Here is a tiny trained network, its code and every weight. The questions are about switching its units off for an input and a target symbol, where a switched-off unit gives its printed mean instead of its output.

import numpy as np


def w(rows, s, z=0):
    codes = np.array(rows[::2]) - 128.0
    scale = np.full(codes.shape[1], s)
    scale[-1] = z or s
    return codes * scale


def norm(h):
    return h / np.sqrt((h * h).mean(-1, keepdims=True) + 1e-5)


def f(y):
    return np.maximum(y, 0)


def softmax(a):
    e = np.exp(a - a.max(-1, keepdims=True))
    return e / e.sum(-1, keepdims=True)


def log_softmax(a):
    a = a - a.max(-1, keepdims=True)
    return a - np.log(np.exp(a).sum(-1, keepdims=True))


def net(x, mask):
    ids = ['ΛΞΠΦΨαβδζθμστ'.index(c) for c in x.split()]
    T = len(ids)
    res = E[ids] + P[:T]
    r = norm(res)
    for j in range(2):
        rows = slice(4 * j, 4 * j + 4)
        q, k, v = (r @ M[0][rows].T for M in (Q, K, V))
        z = softmax(np.where(np.tri(T) > 0, q @ k.T / 4**0.5, -1e9)) @ v
        o = O[0][rows]
        res = res + np.where(mask[j], z, o[:, -1]) @ o[:, :-1]
    y = f(norm(res) @ A[0][:, :-1].T + A[0][:, -1])
    res = res + np.where(mask[2:6], y, B[0][:, -1]) @ B[0][:, :-1]
    return log_softmax(norm(res)[-1] @ U[:, :-1].T + U[:, -1])


Q, K, V, O, A, B = {}, {}, {}, {}, {}, {}
E = w([
[181,77,116,68],'Λ',
[62,79,140,119],'Ξ',
[61,163,137,107],'Π',
[79,79,138,116],'Φ',
[95,119,111,128],'Ψ',
[141,165,48,125],'α',
[59,153,141,122],'β',
[93,104,166,103],'δ',
[154,178,71,137],'ζ',
[55,89,110,120],'θ',
[171,188,62,170],'μ',
[162,250,78,162],'σ',
[131,109,31,171],'τ',
],0.02)
P = w([
[37,253,38,57],'0',
[58,125,59,103],'1',
[87,140,82,180],'2',
[61,77,118,160],'3',
[112,86,136,158],'4',
[107,61,117,126],'5',
[138,74,143,146],'6',
[158,90,185,180],'7',
[130,66,153,150],'8',
[137,87,202,199],'9',
[146,54,182,122],'10',
],0.0053)
Q[0] = w([
[158,4,196,135],'h0',
[181,4,126,88],'h0',
[171,217,211,73],'h0',
[77,132,173,100],'h0',
[173,94,151,104],'h1',
[149,234,99,128],'h1',
[187,85,159,98],'h1',
[177,152,186,45],'h1',
],0.011)
K[0] = w([
[189,100,113,125],'h0',
[158,136,126,53],'h0',
[73,174,102,194],'h0',
[2,169,193,159],'h0',
[119,114,127,53],'h1',
[149,155,176,141],'h1',
[67,94,201,67],'h1',
[167,106,133,103],'h1',
],0.012)
V[0] = w([
[215,5,115,103],'h0',
[15,164,146,134],'h0',
[156,145,104,97],'h0',
[98,172,139,79],'h0',
[78,94,177,179],'h1',
[177,124,86,98],'h1',
[100,61,178,153],'h1',
[217,49,190,131],'h1',
],0.011)
O[0] = w([
[36,156,149,174,146],'h0',
[254,110,88,83,137],'h0',
[79,186,62,168,140],'h0',
[116,77,80,171,118],'h0',
[137,203,137,141,86],'h1',
[143,60,246,126,161],'h1',
[73,144,111,189,63],'h1',
[68,189,155,137,2],'h1',
],0.0078,0.0095)
A[0] = w([
[156,168,106,16,144],'n0',
[37,28,251,84,254],'n1',
[2,141,163,28,171],'n2',
[175,17,80,163,162],'n3',
],0.0098,0.0038)
B[0] = w([
[157,51,130,246,157],'n0',
[198,175,16,173,184],'n1',
[102,222,54,117,154],'n2',
[114,206,205,128,251],'n3',
],0.011,0.013)
U = w([
[246,134,52,133,199],'Λ',
[91,143,146,101,44],'Ξ',
[108,84,118,123,99],'Π',
[128,210,191,211,58],'Φ',
[101,157,134,89,4],'Ψ',
[54,212,229,197,139],'α',
[102,81,125,132,114],'β',
[137,163,51,69,18],'δ',
[103,179,155,137,88],'ζ',
[100,147,137,72,48],'θ',
[167,249,132,142,232],'μ',
[96,121,139,129,1],'σ',
[17,108,97,248,174],'τ',
],0.011,0.0052)

Each question gives the input, a string of symbols that net reads in full, and the target symbol t.
The units are the heads (4 rows each of Q, K, V and O) and the neurons (one row each of A and B). Each row of codes is followed by its name. A weight is (code - 128) times the scale printed after its matrix; where a second scale follows, it is the last column's (O, A, B and U).
mask holds one flag per unit, heads first, then neurons. A switched-off unit (its flag False) gives its mean, the last column of its rows in O or B, instead of its output. The means were averaged over made-up inputs and are rounded, as every weight is.
A unit's drop is (log p(t) with every unit on - log p(t) with that unit switched off) / (log p(t) with every unit on - log p(t) with every unit switched off).
The circuit of an input: a set's keep is (log p(t) with only the set's units on - log p(t) with every unit switched off) / (log p(t) with every unit on - log p(t) with every unit switched off). Starting from all 6 units, units are removed one at a time, each time the one whose removal leaves the highest keep (on an exact tie, the one counted first), for as long as the keep stays at least 0.8.
units of the circuit, in order: the units of the circuit, biggest drop first
most important unit: the unit with the biggest drop
top k neurons: the k neurons with the biggest drops, biggest first
heads that matter: for each layer, one digit per head in row order, 1 if its drop is at least 0.15 and else 0, layers parted by /
drop of u: that unit's drop, to one decimal
input β σ θ Λ τ τ Ψ Λ Π δ, target Λ: most important unit => n1
input θ μ μ Ψ σ Φ τ τ Φ, target μ: heads that matter => 01
input σ Λ Π τ μ ζ μ τ μ Φ α, target α: heads that matter => 10
input τ μ μ μ Π Π τ, target μ: heads that matter => 00
input Ξ τ τ Ψ μ Φ τ δ τ θ Ξ, target μ: units of the circuit, in order => (h1 n2)
input θ Φ Λ μ Ξ μ μ Ψ ζ τ Φ, target τ: heads that matter => 11
input τ ζ μ Λ θ α, target α: heads that matter => 11
input Ψ Ψ β τ Ψ μ θ, target Λ: heads that matter => 10
input δ τ σ, target Λ: units of the circuit, in order => (n3 h0)
input τ τ θ ζ Φ Π τ τ τ Ξ, target Λ: heads that matter => 00
input Φ μ μ τ Φ τ, target μ: units of the circuit, in order => (n3 n0)
input τ τ α τ Λ τ Φ, target τ: heads that matter => 10
input τ τ Ψ α τ μ Ψ τ Π Ψ σ, target Λ: heads that matter => 00
input μ τ τ μ μ α α β, target Λ: heads that matter => 00
input τ μ μ τ Φ τ τ τ, target α: top 2 neurons => (n1 n3)
input τ τ Π, target Λ: units of the circuit, in order => (h0)
input τ θ μ τ τ τ ζ τ μ θ, target μ: heads that matter => 00
input α δ Φ μ Ψ, target Λ: heads that matter => 10
input μ τ τ τ τ Ψ Φ β Φ, target μ: heads that matter => 01
input τ μ τ τ Π Φ Φ τ μ Ψ, target Λ: units of the circuit, in order => (n1)
input τ Ψ α ζ τ α μ τ β μ τ, target α: top 2 neurons => (n3 n1)
input θ τ τ μ τ Ψ τ θ, target μ: top 2 neurons => (n3 n0)
input μ Ψ α Φ, target Λ: drop of n1 => 0.1
input τ τ ζ δ, target Λ: drop of n3 => 0.0
input τ Λ μ τ, target τ: drop of h0 => 2.1
input Ψ ζ Ξ, target Λ: drop of h0 => 0.1
input τ τ Φ, target Λ: most important unit => n1
